Here is a tiny trained network, its code and every weight. The questions are about switching its units off for an input and a class, where a switched-off unit gives its printed mean instead of its output.

import numpy as np


def w(rows, s, z=0):
    codes = np.array(rows[::2]) - 128.0
    scale = np.full(codes.shape[1], s)
    scale[-1] = z or s
    return codes * scale


def f(y):
    return np.maximum(y, 0)


def log_softmax(a):
    a = a - a.max(-1, keepdims=True)
    return a - np.log(np.exp(a).sum(-1, keepdims=True))


def net(x, mask):
    res = np.array(x, float).reshape(1, 6) / 4 @ E
    y = f(res @ A[0][:, :-1].T + A[0][:, -1])
    res = res + np.where(mask, y, B[0][:, -1]) @ B[0][:, :-1]
    return log_softmax(res[-1] @ U[:, :-1].T + U[:, -1])


A, B = {}, {}
E = w([
[151,124,97,118,141,156,122,89,124],'x0',
[211,34,89,107,106,85,210,140,195],'x1',
[228,140,170,239,78,249,104,144,191],'x2',
[116,122,141,153,128,117,146,135,122],'x3',
[145,120,111,136,114,145,131,106,103],'x4',
[64,197,21,156,64,163,164,192,184],'x5',
],0.012)
A[0] = w([
[114,138,83,147,117,144,133,174,129,174],'neuron 0',
[174,96,200,147,144,150,92,114,131,53],'neuron 1',
[159,90,206,120,183,121,118,107,100,243],'neuron 2',
[56,234,150,168,144,194,56,132,65,29],'neuron 3',
[209,66,77,121,101,97,208,190,186,116],'neuron 4',
[57,141,64,74,158,79,183,122,77,6],'neuron 5',
[75,197,4,171,94,172,165,179,194,87],'neuron 6',
[179,181,146,214,121,221,130,178,215,8],'neuron 7',
[99,145,85,138,119,149,157,149,131,111],'neuron 8',
],0.013,0.0022)
B[0] = w([
[155,104,182,125,142,110,116,109,130,171],'neuron 0',
[121,132,130,101,133,76,131,142,63,180],'neuron 1',
[174,149,194,107,115,114,127,139,112,194],'neuron 2',
[127,115,123,152,128,188,172,90,255,224],'neuron 3',
[95,151,137,158,137,206,140,86,234,239],'neuron 4',
[105,121,55,161,106,125,106,175,85,213],'neuron 5',
[190,139,229,86,141,85,131,120,69,250],'neuron 6',
[71,112,30,124,119,91,108,169,74,246],'neuron 7',
[155,117,146,125,137,120,114,117,87,169],'neuron 8',
],0.014,0.024)
U = w([
[183,136,242,108,170,93,128,131,55,252],'0',
[88,128,121,174,159,194,164,97,254,61],'1',
[53,111,30,164,134,104,97,206,48,39],'2',
],0.0096,0.0026)

Each question gives the input, the list of numbers given to net, and the class t.
The units are the neurons (one row each of A and B). Each row of codes is followed by its name. A weight is (code - 128) times the scale printed after its matrix; where a second scale follows, it is the last column's (A, B and U).
mask holds one flag per neuron, in row order. A switched-off neuron (its flag False) gives its mean, the last column of its row in B, instead of its output. The means were averaged over made-up inputs and are rounded, as every weight is.
A unit's drop is (log p(t) with every unit on - log p(t) with that unit switched off) / (log p(t) with every unit on - log p(t) with every unit switched off).
The circuit of an input: a set's keep is (log p(t) with only the set's units on - log p(t) with every unit switched off) / (log p(t) with every unit on - log p(t) with every unit switched off). Starting from all 9 units, units are removed one at a time, each time the one whose removal leaves the highest keep (on an exact tie, the one counted first), for as long as the keep stays at least 0.8.
units of the circuit, in order: the units of the circuit, biggest drop first
most important unit: the unit with the biggest drop
k most important neurons: the k neurons with the biggest drops, biggest first
drop when u is switched off: that unit's drop, to one decimal
input [3,-7,7,1,-6,8], class 0: most important unit => neuron 6
input [8,-5,8,-6,5,4], class 2: 2 most important neurons => (neuron 7; neuron 4)
input [-4,7,-3,-8,-6,-6], class 1: 2 most important neurons => (neuron 6; neuron 4)
input [-3,-7,2,5,3,8], class 0: 2 most important neurons => (neuron 6; neuron 4)
input [1,3,0,-3,5,-2], class 1: 2 most important neurons => (neuron 6; neuron 7)
input [3,-4,-3,-7,5,6], class 0: 2 most important neurons => (neuron 6; neuron 4)
input [6,4,-6,8,-3,-5], class 2: 2 most important neurons => (neuron 6; neuron 5)
input [-5,-4,-7,-1,0,-4], class 2: 3 most important neurons => (neuron 5; neuron 6; neuron 4)
input [-6,7,-7,4,2,0], class 1: 2 most important neurons => (neuron 4; neuron 7)
input [3,-3,-4,6,0,-1], class 2: 2 most important neurons => (neuron 4; neuron 6)
input [6,0,-8,-3,-3,-5], class 2: 2 most important neurons => (neuron 5; neuron 6)
input [-8,7,2,6,5,-3], class 1: drop when neuron 4 is switched off => 0.8
input [-4,-2,7,-8,-1,-4], class 2: drop when neuron 7 is switched off => 0.5
input [3,-1,-4,0,-7,-1], class 2: drop when neuron 6 is switched off => 1.3
input [-8,-3,8,-1,-7,-7], class 2: units of the circuit, in order => (neuron 7)
